Below are the code and all the weights of a small trained network. Each question names an input and a class and asks about switching units off, where a switched-off unit gives its printed mean instead of its output.

import numpy as np


def w(rows, s, z=0):
    codes = np.array(rows[::2]) - 128.0
    scale = np.full(codes.shape[1], s)
    scale[-1] = z or s
    return codes * scale


def norm(h):
    return h / np.sqrt((h * h).mean(-1, keepdims=True) + 1e-5)


def f(y):
    return y / 2 * (1 + np.tanh(0.7978845608 * (y + 0.044715 * y**3)))


def log_softmax(a):
    a = a - a.max(-1, keepdims=True)
    return a - np.log(np.exp(a).sum(-1, keepdims=True))


def net(x, mask):
    res = np.array(x, float).reshape(1, 8) / 4 @ E
    u = 0
    for l in range(2):
        y = f(norm(res) @ A[l][:, :-1].T + A[l][:, -1])
        res = res + np.where(mask[u : u + 9], y, B[l][:, -1]) @ B[l][:, :-1]
        u += 9
    return log_softmax(norm(res)[-1] @ U[:, :-1].T + U[:, -1])


A, B = {}, {}
E = w([
[123,63,122,119,176],'x0',
[175,170,98,196,230],'x1',
[161,67,95,6,112],'x2',
[59,69,111,174,191],'x3',
[162,142,14,123,36],'x4',
[174,57,202,121,6],'x5',
[184,123,255,149,149],'x6',
[145,170,162,208,107],'x7',
],0.0062)
A[0] = w([
[128,153,136,114,103,2],'L0N0',
[140,217,51,177,145,126],'L0N1',
[160,163,199,135,71,126],'L0N2',
[116,183,98,240,68,230],'L0N3',
[83,56,209,200,55,252],'L0N4',
[155,157,61,9,109,241],'L0N5',
[152,61,54,111,123,182],'L0N6',
[114,2,131,115,132,79],'L0N7',
[158,167,97,63,171,50],'L0N8',
],0.0091,0.0036)
B[0] = w([
[254,106,137,149,143,110],'L0N0',
[108,78,87,142,188,202],'L0N1',
[211,174,144,184,134,167],'L0N2',
[145,64,66,213,141,223],'L0N3',
[159,151,146,134,55,223],'L0N4',
[112,78,170,125,161,255],'L0N5',
[106,46,128,46,75,194],'L0N6',
[119,183,138,114,117,170],'L0N7',
[140,94,113,73,150,144],'L0N8',
],0.0099,0.0064)
A[1] = w([
[163,171,154,114,122,36],'L1N0',
[123,96,119,64,73,43],'L1N1',
[120,132,95,152,139,3],'L1N2',
[72,120,173,72,252,125],'L1N3',
[162,161,138,123,92,53],'L1N4',
[62,163,91,176,160,85],'L1N5',
[102,114,139,105,161,113],'L1N6',
[136,140,98,96,131,183],'L1N7',
[123,131,170,116,214,111],'L1N8',
],0.012,0.0035)
B[1] = w([
[221,165,135,186,90,125],'L1N0',
[145,15,76,147,82,189],'L1N1',
[179,99,59,132,175,125],'L1N2',
[124,160,131,44,87,255],'L1N3',
[111,91,147,202,111,134],'L1N4',
[182,182,59,138,106,177],'L1N5',
[80,160,155,77,193,158],'L1N6',
[115,44,187,82,61,147],'L1N7',
[50,255,122,85,133,178],'L1N8',
],0.0071,0.0069)
U = w([
[136,114,144,118,36,125],'0',
[107,159,2,213,187,6],'1',
[99,70,97,41,97,192],'2',
[178,187,163,198,91,172],'3',
[87,212,135,48,136,42],'4',
],0.0099,0.0018)

Each question gives the input, the list of numbers given to net, and the class t.
The units are the neurons (one row each of A and B). Each row of codes is followed by its name. A weight is (code - 128) times the scale printed after its matrix; where a second scale follows, it is the last column's (A, B and U).
mask holds one flag per neuron, layer by layer. A switched-off neuron (its flag False) gives its mean, the last column of its row in B, instead of its output. The means were averaged over made-up inputs and are rounded, as every weight is.
A unit's drop is (log p(t) with every unit on - log p(t) with that unit switched off) / (log p(t) with every unit on - log p(t) with every unit switched off).
The circuit of an input: a set's keep is (log p(t) with only the set's units on - log p(t) with every unit switched off) / (log p(t) with every unit on - log p(t) with every unit switched off). Starting from the 12 units with the biggest drops (on a tie, the unit counted first), units are removed one at a time, each time the one whose removal leaves the highest keep (on an exact tie, the one counted first), for as long as the keep stays at least 0.8.
circuit, biggest first: the units of the circuit, biggest drop first
unit that matters most: the unit with the biggest drop
k most important neurons: the k neurons with the biggest drops, biggest first
k most important neurons of layer l: the k neurons of layer l with the biggest drops, biggest first
drop when u is switched off: that unit's drop, to one decimal
input [4,-7,-5,4,0,-6,8,1], class 3: unit that matters most : L0N4
input [-8,4,6,7,-7,-4,-7,0], class 4: circuit, biggest first : (L0N3, L1N8)
input [3,7,3,5,3,-5,-3,-4], class 2: circuit, biggest first : (L0N6, L0N3)
input [2,5,-2,3,-5,6,-5,-3], class 0: 3 most important neurons of layer 0 : (L0N4, L0N2, L0N5)
input [-2,8,2,1,-3,-6,6,3], class 4: 2 most important neurons of layer 0 : (L0N3, L0N2)
input [-7,-6,8,-7,-5,4,7,-3], class 3: 2 most important neurons : (L0N2, L0N6)
input [8,8,3,6,-8,-8,0,6], class 4: 2 most important neurons of layer 1 : (L1N3, L1N8)
input [6,4,4,-1,-2,6,3,-1], class 3: 2 most important neurons of layer 1 : (L1N3, L1N0)
input [-4,-7,-3,0,-5,-4,5,-3], class 3: drop when L0N4 is switched off : 0.2
input [3,7,4,-6,-4,-5,0,8], class 4: drop when L0N3 is switched off : 0.3
input [-1,-5,-4,4,-4,-4,-4,-8], class 4: drop when L1N1 is switched off : 0.1
input [4,0,0,-1,3,-7,2,1], class 4: drop when L0N4 is switched off : 0.0
